In the rows, 128 means zero.
[124 121 124 136  86 143 117 115 144 133 159 102 136  91 106 169 125 129
 106 112 128 163 156 142 154 135 132 129  95 134 160 135 151 124]	B
[111 102 141  93 140 103 163 144 107 110 148 136 142 121 127 139 146 120
 110 131 138 130 157 163  99 136 103 126 120 125 123  90 117 140]	U
[146 130 124 145  93 121 143 125 153 152 141 120 120 122 125 110  93 130
 125 125 137 140 156 120 126 120 144 135 127 127 160 135 125 122]	B
[128 122 118 131  54 150 129  82 129 117 102 115 141 113 109 192 118 106
  91 113 121 111 137 125 176 115 161  92 114 140 114 166 126 122]	F
[120 118 155 145 141 138 110 114 194 165 147 110 124 116 134  77 125 148
 159 131 131 126 148 123 105 155 149 160 110 133 161 114 134 115]	X
[114 133  99 129  80 144 119 111 144 135 167 117 128 111 108 167 113 118
 112 113 128 159 153 155 149 131 138 127  99 140 171 125 132 118]	V
[130 137 110 152 104 139 107 133 164 152 145 103 118 136 141  80 107 151
 149 126 134 134 135 123 121 123 144 148 124 130 151 108 125 117]	S
[121 125 127 149  72 142 126 126 174 169 149 106  85  99 139  95 106 163
 135 120 137 145 134 140 131 131 151 150 135 124 186 151 124 105]	L
[134 122 115 148  99 161 155 100 174 130 171 107 147  94 129  58 109  99
 119 133 133 122 157 147  90 159 148 153  97 147 115 100 147 129]	F
[109 129 121 139  75 143 110 120 150 139 155 102 122 101 106 149 120 129
  97 111 127 158 147 144 165 123 146 128 102 140 156 139 124 117]	E
[ 87 104 118 114 128 100 180 150 110 111 139 140 134 135 129 136 120 106
 115 125 138 109 166 155  95 131 100 127 115 123 134  84 103 146]	S
[ 91 112 131 141  83 130 128 120 159 146 161 140 130  83 103 160 105 130
 117 132 124 119 155 149 137 117 133 132 109 137 166 146 131 121]	U
[122  99 127 102 117 105 197 141 124 117 129 135 126 124  99 138 112 132
  87 138 137 102 146 148  95 146 113 141 120 131 130  92  88 144]	E
[130 126 109 148 108 147 137 106 163 142 136 103 133 132 137  97  99 107
 126 130 130 112 144 131  88 140 143 132 110 131 118 118 128 121]	F
[109 107 128  93 152 108 175 145 125 120 148 132 135 116 116 144 150 139
 108 128 146 150 163 156 101 141 111 152  97 135 142  86 118 147]	X
[ 97 117 141 111 158 101 147 138 146 127 143 149 113 114 136 143 141 106
 130 120 147 145 171 160 110 138 111 145 117 122 149 114 125 130]	X
[173 134 149 142 115 119 144 124 189 175 128 108 129 114 108  86  90 155
 131 127 131 132 154 118  96 111 161 147 124 153 119 130  96 117]	V
[112 152 130 159 111 148  75 108 187 106 131 116 111 133 109 127 103  86
 120 118 140 143 163 153 153 118 129 145 101 124 134 158 182 144]	E
[133 142 104 129  71 149 113 107 139 120 164  90 135 113 112 164 119 112
 103 112 134 168 160 147 133 136 137 128  90 137 155 120 149 128]	S
[ 98  99 139 105 123 102 199 174  97 102 131 150 148 123  99 127 130 139
  96 128 145  86 147 149 134 117 101 129 128 126 118  93  92 149]	U
[108 117 118  97 115 114 171 146 101 134 152 122 127  97 118 142 151 129
 110 132 139 148 146 146 114 127 125 155 103 134 164 118 111 143]	B
[141 122 110 156 108 156 123 113 176 133 141 104 129 124 139  97 106 136
 138 129 135 121 147 126 109 152 147 161 122 126 156 122 151 129]	B
[124 101 127  92 138 104 190 144 124 130 142 140 139 126 117 143 132 149
 115 125 140 135 155 151  86 138 104 134 108 128 122  86  99 135]	X
[126 120 124 122  92 144 125 108 138 132 154 121 140 115 119 162 114 119
 104 111 124 165 153 149 135 129 126 106 104 129 129 130 133 114]	T
[ 92  97 103 162 144 150 151 146 181 108 126 121 117 149 164 101 111 109
 159 119 136  80 182 150  67 139 148 145 114 117 153 118 139 154]	B
[154  96 141  82 162 115 178 137 156 119 154 144 168  82  95 192 144 141
  75 126 139 139 161 190  93 170 119 176  96 142 155 101 130 146]	T
[144 137 112 127  82 133 123 101 140 136 158 123 155 107  96 170 107 130
 102 119 122 159 138 149 141 126 129 107  98 147 127 128 133 110]	F
[136 130 126 142 111 135 104 115 190 138 142 129 116 136 127  80 108 113
 132 134 142 139 162 152 125 131 146 161 105 134 168 123 150 134]	F
[107 124 121 155 105 137 134 135 179 157 149 114 110 120 123  77 111 130
 135 126 142 124 150 129 116 128 152 150 117 129 157 122 109 112]	X
[177 157 139  75 105  80 127 124 100 169 111 146 109 154 132 164 127 142
 153 123 143 179 116 108 137 101  98  99 121 105 129 130 118 108]	X
[176 133 113 120  90 147 122 114 175 143 166 127 159  93  86 156 101 140
  82 129 133 167 157 148 144 118 156 162  91 154 157 129 154 136]	U
[ 89 103 135 133 126 149 139 156 161 106 168 117 165 115 118  82 140 108
 118 129 139  97 183 124 110 129 125 159  99 126 110  92 136 143]	U
[117 126 108 147  97 150 127 120 173 132 151 116 134 122 131  92 106 125
 135 146 138 116 153 116 109 138 151 154 106 135 150  99 123 128]	T
[134 129 134 126  78 140 125 113 158 147 148 117 118  91  76 158 111 151
  93 119 131 147 132 151 170 119 148 138 127 138 160 157 120 109]	V
[119 182 102  93   4 125 139 153  81 144 154 152 105  88  81 145 163 184
 107 133 150 242  98 109 212  75 137 124 121 127 211 182 123  81]	L
[104 108 114  97 121  99 191 151 118 124 157 141 131 107 125 119 143 122
 108 128 143 137 158 154 102 131 106 146 103 133 131  83 113 146]	L
[126 131 121 137 101 140 124 123 164 138 153 105 118 129 126  81 112 100
 127 135 142 129 162 127 116 125 154 149 118 127 151 115 129 132]	V
[119 123 123 144 108 153 117 127 144 136 160  96 125 126 132  75 111 143
 132 146 128 139 138 125  98 123 144 135 123 132 126 111 119 128]	T
[ 95 106 138  92 132  98 188 145 100 117 141 140 117 129 135 128 139 121
 129 121 140 129 161 159  86 136  93 109 109 126 121  82 104 136]	U
[125 129 113 132  71 148 113  98 152 145 157 111 128 104 106 169 111 123
 112 112 118 158 146 153 138 124 146 116 111 140 150 151 124 106]	V
[131 132 133 127  85 144 106 107 147 132 153 122 136 106  99 171 108 141
 101 116 130 151 139 155 166 128 133 124 117 132 158 145 146 115]	U
[109 135 107 130  76 132 134 138 117 168 156 116 117  90  99 160 124 145
  89 113 126 162 124 122 189 101 154 115 105 148 173 140 114 107]	U
[124 134 117 136  74 138 100 109 147 143 151 106 116 100 105 175 124 152
 103 122 127 170 131 149 161 120 140 123 112 136 168 158 141 111]	T
[131 107 131  97 121 118 202 124 103  95 132 141 160 124 116 132 122 104
 104 129 140 112 154 161  89 150 107 133 115 122 118 106 124 154]	B
[141 136 125 137 123 143 117 117 166 123 153 111 149 138 130  81  98 103
 121 135 141 139 168 139  96 139 141 164 111 131 144  99 143 142]	S
[ 80  92 116 120 136 103 170 145 130 132 155 160 112 112 130 124 121  98
 127 135 134 104 153 173  95 153 106 150 127 120 178  99  98 132]	B
[122 125 117 145 100 141 139 123 168 144 147 114 117 123 131  88 105 125
 123 132 138 128 156 122 113 131 149 147 113 134 146 115 121 126]	T
[126 133 106 143  91 142 140 120 156 140 143 108 136 134 130  99  92 139
 140 138 140 104 143 109 119 129 143 135 103 132 137  95 124 129]	F
[126 135 132 140  99 138 115 105 169 145 142 109 111 133 134  94 103 130
 136 126 139 134 151 136 122 137 141 141 119 130 153 126 130 116]	F
[111 120 143 146 144 125 140 137 210 156 154 144 136 127 116  75  90 146
 139 137 137 111 177 130 102 124 159 168 104 145 168 109 113 132]	T
[112 128 130 135 108 146 116 121 163 146 155 107 124 117 122  79 123 116
 124 133 137 141 146 142 118 131 142 150 103 131 146 122 132 119]	F
[ 90 115 123  97 117 111 162 133 104 113 145 139 129 140 135 133 130 106
 123 134 143 134 154 152 101 136 104 115 111 115 137  89 103 131]	T
[ 95 125 112 126  54 151 111  86 147 130 171 121 109 100 127 175 122  98
 131 104 122 158 166 170 134 150 119 113  81 136 169 144 150 113]	F
[126 108 127  94 129 108 187 142 123 109 145 143 159 128 115 129 127 112
 101 132 136 123 162 156  83 139 105 142 102 127 114  93 119 152]	E
[118 124 106 125  54 153 125 117 143 136 155 114 122 108 107 174 119 133
 108 105 128 153 152 155 144 129 135 121  90 138 167 140 130 117]	U
[ 95 132 125 155 111 143 109 124 174 153 131  98  89 123 144  93 109 143
 145 133 137 136 141 122 125 122 155 142 115 126 160 128 128 119]	E
[135 144 127 150 115 125  97 107 175 158 133  96  93 153 126  92 100 145
 123 130 137 139 139 117 138 116 163 141 133 135 156 137 123 121]	T
[112 102 148  98  91  83 218 137  88 134 116 141 123 133 115 153 106 134
 111  94 129 102 162 153 118 112  82  96 131 128  92 127  72 137]	V
[ 89  95  91  96 106 129 231 142  91 118 146 153 127 122 125 140 133 105
 122 119 121 125 163 137  82 139 143  95  85 147 149  86  79 139]	B
[ 96 100 133 101 128 106 180 141 118 120 144 148 133 117 115 123 131 120
 116 135 139 110 156 149 110 130 115 144 123 123 141 105  99 141]	B
[122 117 125  97 129 110 178 135 125 119 144 129 145 122 128 138 132 126
 119 129 149 143 168 153  88 135 120 141  98 132 134  92 113 146]	X
[130 132 126 142 107 145 113 119 160 130 149 107 123 125 129  98 117 136
 118 129 141 134 143 139 134 139 151 153 132 131 164 125 142 124]	U
[ 96 134 106 126  69 140  77  95 142 151 170 115 122 108 123 168 124  99
 132 140 121 164 143 137 135 119 137 118  82 130 171 133 138 116]	T
[ 94 130 108 134  64 137 125 108 131 150 162 109 106 105 118 151 120 121
 114 106 129 157 138 157 155 143 128 109  96 139 175 126 115  98]	F
[128 120  98 145  91 151 151 126 178 128 138 129 131 129 124 104  98 137
 121 130 141 110 156 131 111 143 146 159 112 135 161 107 130 126]	U
[116 131 118 145  92 130 148 133 172 159 134 126 113 119 105  97 101 140
 121 137 134 101 134  90 141 124 158 150 116 134 159 125 111 117]	E
[140 137 123 145  95 135 110 105 180 141 132 114 108 135 133 103  98 139
 130 130 138 128 140 130 124 135 149 153 141 124 160 143 137 121]	L
[ 81 113 114 140  96 118 150 143 150 146 171 137 115 147 139  74  96 104
 161 127 134  95 173 126  98 127 129 133 116 117 170 100  91 124]	B
[100 107 128 101 132  98 185 148 112 120 152 144 139 111 111 129 133 127
 102 139 140 125 151 156 103 122 103 137 112 133 117  93 100 143]	T
---
[127 149 143 121 184 113 157  82 141  76 159 100  65 137 128 112 127 107
  64 159 204  97  40 149 104  89 100 149  99 173  87 163 133 119]	M
[ 97 150 119 123 185 116 145  85 128  86 152 118  64 141 166 105 115 148
  93 134 197 101  54 187  95 102 106 156  87 163 117 171 158  93]	Y
[141 151 114 109 166 119 146 102 116  97 131 139  67 136 157  93 107 131
  98 157 153 123  69 159 138 126 152 125 121 185 129 163 142 130]	N
[177 109 138 133 120 102 104  98 141 161 146 164 151  89  96 128 122 117
 170 178 133 183 140  90 112 112 146 144 177  85 127  98 155 102]	K
[164 142 116  89 105  91 170 102 174 201 109 115 110 132 107  86  98 168
  91 144 143 145 129 178 101 125 103 101 117 175  81 135 116  95]	R
[102 136  86  92 138  85 114 112 160 189 132 111 113 133 128 109 143 146
 135 117 165 135 124 214  77 150 124 147 125 165  93 153 150  76]	R
[167 131  90 136 133 119 241 135 188 128  89 111 137 161 175 135 144 127
  94 125 125 129 161 132  92 117 112  36 119 125 159 103 128 146]	A
[164 108 112 111  91 111 129 109 136 132 111 142 157 102 129  96 100  87
 188 226 134 163 145 112 113 125 121 140 185  71 110 134 141 125]	J
[208 109 168  92 138 119  97 139 118 145 164 145 153 127  97 105  88 121
 133 162  97 172 148 107 120 130 113 136 135  71 125 110 135 130]	Q
[139 136 135 101 132  93  79 112 145 136 128 175 143  89  95 100 143 126
 152 161 118 125 113  98 111  81 147 145 153  71 122 109 145 120]	Z
[126 178 143 125 158 107 187  70 174 108 137 134  82 142 136 121 143 155
  64 120 165 124  79 145 131  84 107 139  96 162  90 145 140 104]	A
[125 150 105  69  98  77 156 110 179 192 116 118 129 118 118  81  88 173
  96 155 147 127 131 185  80 125 125 106 101 169  87 131 140  80]	H
[157 132 124 118 176 122 119 153 122 177 157 130 100 139 104  86 106 148
 128 116 156 147  82 157 106 174 138 120 183 173 106 178 137 123]	K
[118  92 120 130 130 155 114 160  66 172  90 124 120 108 126 106 100 114
 172 122 144 164 117 148  90 117 146  88 185 122 170  94 142 115]	M
[120 141 132  99  80 115 195 149 137 121  97 115 166 144 142 109 115 148
 146 136 100 135 146 139 150 149 115 119 154  83 109 107 111 145]	W
[160 100 101 134 139 143 215 117 150  86  94 107 159 157 138 129 114  86
  95 157 131 158 156 166  78 141  93  87  97 113 123 104 133 140]	Y
[ 87 152 106 119 173 139 144  88 148 127 180  95  90 119 173 124 149  81
 112 140 187 149  76 153 127 112 104 172 127 185 120 162 109 103]	Q
[134 124 107 125 189 113 141  84  91  42 141 140 125 141 130 123 124 112
  78 158 151 136  66 152 139 119 135 168 166 149  93 144 142 125]	W
[156  96 105 111 121  87 224 130 198 125  89 125 149 132 151 104 114  92
 139 142 188 137 138 142  95 136 132  53 108 176 102  87 109 129]	Y
[183 131  97  86 146  84 199 162 153  98  91  70 119 144 145 127 112  78
 144 158 174 164 119 154 119 139 136 100  92 145 155 114 100 140]	G
[176 165 140 104 176 106 144  94 137  94 179 131  91 136 135 125 124 120
  91 154 181 134  86 146 127  90 134 167  87 169 117 144 145  98]	N
[101  78 106 130 120 147 212 102 154 107  70  99 150 150 157 133 117  61
 142 127 177 196 157 152 140 178 141  67 143 171 143 117 132 133]	A
[124 103 142 124 123 113 106  96 142 155 138 118 140  88 112 100 106 107
 181 184 161 157 116 101 129 116 113 155 132  54 153 140 169 135]	P
[149 152 135 119 179 116 138  63 142  76 151 101  47 115 164 131 105 134
  70 152 168 128  62 163 122 105 108 154  77 168 119 154 142 112]	Q
[108 100 165  91 158 150 111 110 155 102 159 135 147 143 113  90 107 126
 154 139 116 163 118 120 104 137 121 136 168  57 145 141 150 132]	Q
[125 161 110  91 120 115 161 130 165 165 106 104  87 133 125  84  92 152
 116 139 176 101 108 198  75 167 118 105 143 174  49 168 128 121]	P
[150 114 113 146 149 111 207  99 181  81  84 107 148 165 142 178 138 105
  89 139 177 175 169 159 111 166 104  79 111 159 128  77 133 130]	A
[185 164 159 128 190 170 102  38 128  89 165 104  57 124 149 120  83 140
  91 132  98 137  82 137 114 118  93 180 123 144  84 155 129 155]	P
[152 148 131  90 105 111 198 152 112  96 120  70 151 144 153 131  99 131
 139 134 142 154 130 145 172 119 110 140 136 123 145 115  99 122]	G
[104  90 138 122 124 150 148 210  83 163 119 126 136 154 138 103 107 150
 170  93 142 116 139 133 145 153 149  71 181 125 199 114 145 147]	W
[ 99 147 126 122 117 106 171 140 168  96 133 115 145 152 130 143 152 144
 133 110 113 157 161 127 134 144 106 170 146 107 145 150 120  89]	G
[186 139 132 119 127 104 100 176 112 139 166 156 169 104  99 107 121  88
 128 211  89 114 137  97  88 125 104 161 153  43 107 131 161 151]	J
[ 78  93 145 106 138 190 119 171  55 146 107 100 133 154 166  94  80 115
 187  78 116 161 116 166 121 152 133 112 156 106 184 130 134 133]	R
[178 159  89 117 146  69 142 119 166 191 115 110  92 115 124 115 120 169
 132 134 187 116 114 172  98 131 142 100 120 166 108 130 135 106]	G
[ 99 118 163 128 152 175 125 149  65 136 114 100 139 138 149 130  98 122
 171  63 104 160 138 147 127 143 143 125 140  83 186  93 160 129]	G
[136 118 143 125 140 138 108  83 142 127 135 119 149 101 116 123 127  88
 161 145 148 153 142 100 107 105 112 160 165  88 127 139 161 115]	M
[158  82 140 127 140 130 137  86 139 140 143 139 150 140 138  98 117 104
 171 143 149 136 142 114  96 108 125 107 153  85 117 127 162 117]	M
[177 150 101 102 127  97 164 165 134 231 130 123 100 114 107  96 129 137
 132 150 173 149 105 179 104 114 110 120 173 176  99 124 125 101]	R
[107 158 151 104 137 179 114 172  54 127 121  99 101 130 163 115  99 118
 164 117  90 140 111 180 123 142 124 156 151  88 171 123 166 149]	J
[ 96 131 111  93  77 104 162 143 160 132  87 127 174 130 152  95  97 143
 147 134  95 141 159 125 111 148 109 124 144 122 104 139  98 103]	H
[156 158 146  82 156 130 117 110 159 149 158 108  99 116 105  86 103 141
 136 117 137 123 103 182  77 154 115 162 141 125  62 173 168 126]	Y
[121 141 142 136 143 106 124  70 177 103 160 148 157 129 120 139 156 139
 130 153 130 133 138  84 121 103 111 168 154  69 132 139 157 107]	K
[138 105 115 106 121  91 153 147 123 111  88 124 166 146 140 130 141 120
 167  96 144 137 132 141 153 142 154 114 179 121 123 118 130 121]	R
[127 152  95  81 148 115 144 157 104 169 135 106 120 149 122  88 110 140
 117 151 147 137 105 216  89 157 114 132 165 136 101 139 148 125]	P
[159 173 129 126 197 130 137  32 127  78 156 119  57 134 156 119 118 148
  85 132 174 107  49 175 130  92 125 165  96 150  94 168 167 123]	Y
[132 158 136 129 199 102 121 101 112  77 145 126  74 141 148 120 138 114
  73 140 186  82  54 145 114  98 115 152  82 129 118 175 154 114]	Z
[111 135 151 121 115 116 163 134 153 100 130 125 162 143 132 142 118 128
 124 118 125 130 163 135 123 154 112 136 132 134  93  92 116 116]	G
[ 79 104 133  94  77 130 174 174 154 133 120 113 148 150 141  94 109 145
 171 122 137 143 147 148 133 149  93 113 148 145 121 141 104 122]	A
[252 126  82  98 135 106 193 163 138 117 115  86 140 136 144 133 119  74
 160 164 162 184 134 153 148 148 149  96 144 151 145 123 109 163]	M
[134 155 145 109 163 104 147  96 157  80 136  89  87 147 128 151 125 142
  95 147 179 126  82 158 120 121 127 141  88 128 141 121 149 123]	H
[142 151  91 114 137  97 164 138 164 187 157 132 143 134  96 108 148 181
 131 116 196 124 118 177 111 134 139 134 198 145  90 166 153  86]	W
[109 114 140 123 126 132 123 106 149 148 120 146 153 128 115  90 119 130
 149 158 153 121 134 123 108 115 102 115 143  77 123 135 144 124]	Z
[183 118 126 124 100  97 149  89 143 151 139 133 154  71 122 118 130  95
 175 209 145 144 126  79 135  74 119 150 183  69 118 119 167 122]	K
[139 162 141  84 149 116  97 113 114 132 149 125 159 108 120 119 139  89
 164 160 116 151 135 107 124  94 119 197 154  52 148 142 178 117]	K
[ 78 120 108 100  95 103 138 149 157 121 122 110 144 129 139 115 140 151
 146 109 122 133 132 162 126 135 119 142  95 104 138 160 122  98]	Q
[117 126 116 116 133  90 123 102 150 140 152 143 193  94  90 115 147 113
 152 171 154 140 135  96 112  69 115 175 175  68 120 118 152  90]	G
[151 150 141 130 125 107 169 125 145 100 147 149 162 139 168 135 126 156
 150 100 132 154 143 140 148 144 126 154 166 121 104 123 141 102]	M
[ 97 124 170 111 132 122 137 132 142 136 121 150 122 135 110 102 131 110
 146 135 115 154 124  77 113 120 140 121 164  81 166 125 144 114]	K
[138  99 137 113 117 121 129  79 162 135 126 138 166 113 105  97 115 131
 175 139 126 165 140  84 131 101 137 142 166  71 130 138 134 114]	W
[148 120 126 127 107 119 164 114 159 165 102 140 158 123 119  93 106 130
 132 185 104 140 165 115 113 128  78 103 141  83 121 103 138 157]	P
[144 143  89  86 110  65 154 135 159 199 145 135 140 116  95  95 137 147
 119 161 159 145 126 193 108 122 121 142 133 163  76 115 140  94]	P
[157 113 152 130 115 103 137 135 140 113 123 160 152 106  85 131 123 107
 138 160 129 145 152  63 132 104 147 130 165  85 145 109 145 112]	G
[115 142 105 119 139 137 202 123 173  95  95  79 110 128 163 138 137  80
 142 151 174 165 112 157 121 131  95 121 106 151 141 125 116 152]	A
[155 151 104  79 147  71 119 138 139 179 145 131 114 118  94  90 147 132
 130 151 154 122  80 181 106 118 130 156 152 139  73 144 147 114]	R
[134 134 104 101 121  74 145 144 151  86 108 127 161 135 162 156 133 114
 163 144 175 151 152 148 133 153 145 148 142 112 147 127 146  95]	R
[132 136 121 125 115 134 166 187  81 110 143 125 141 141 181 126  97 148
 133 120 115 126 135 153 158 156 116 140 149 145 139 128 124 132]	W
[103 139 116  90 140  91 127 130 173 164 148 128 114 144  96 105 149 180
 107 134 162 121 133 203  80 145 105 132 164 143 111 143 165  82]	Z
[107 128 139 120 141 166 137 145  99 146 128  99 136 120 175 121  88 139
 129  98 105 145 127 154 103 151 124  95 153 113 162 101 157 147]	A
[174 138 134 131 120 101 145  98 170 153 138 145 124  97 126 116 103 141
 118 186 127 152 137  87  99  90 111 126 128  81 148 109 140 115]	P
[110  93 171 153 145 192 149 139 101 141 153 136 148 156 149 135  92 146
 152  62 154 183 144 133 114 165 172  78 213 120 183  97 156  99]	M
[175 110 132 137 154 117 214 111 175  74 119  83 121 133 151 146 132  89
 114 165 166 147 127 133 116 114  78 112  86 151 142  90 123 151]	N
[ 45 145  95 123 115 136 135 139 118 130 123  92 167 140 162 132 131 147
 145 112 144 150 151 157 132 142  79 173 166 125 154 153 109  95]	P
[107 109 145  78  98 114 165 154 129  94 130  69 160 154 132 127  95 107
 145 121 144 165 170 149 140 154 100 159 119 139 137 139 111  90]	G
[145 119 131  89 129 105 247 129 192  87 103  67 144 150 159 136 131  98
 104 130 166 145 128 171 112  93  95  81  44 132 140  70 111 131]	Q
[134  78 141 125 110 100 133 102 150 124 119 126 155  94 121 112 126  84
 160 169 148 148 129 102 149 123 130 117 116  91 143 109 148 140]	Z
[113 138 146  80 124  97 127 161 170  90 123  97 118 141 146 114 115 115
 197 101 160 150 112 128 157 181 150 154 115 134 134 159  99 144]	P
[109  86 175 115 130 158 154 153  72 137 109  92 126 132 167 117  85  92
 143  62 116 136 132 147 126 154 158  73  98 124 174  77 161 142]	Y
[190 120 144 108 129  96 129 118 143  95 132 146 186 108 107 121 116  81
 153 182 124 154 140 101 107 115 137 154 149  47 104 113 165 127]	J
[182 117 125 117 116 122 213 155 156 100  89  99 157 163 130 139 119  95
 111 125 134 119 154 145 127 141 128  74  68 133 116 105 127 159]	H
[170 151 128 105 175 114 136  67 146  76 134 112  76 128 126  98 103 122
  97 163 155 132  34 154 138 109 117 162 104 155  76 174 114 150]	R
[111 111 137 116 107  90 155 114 155 109  74 121 141 142 150 133 119 113
 162  92 182 151 149 132 145 140 156 107 115 171 128 115 113  87]	J
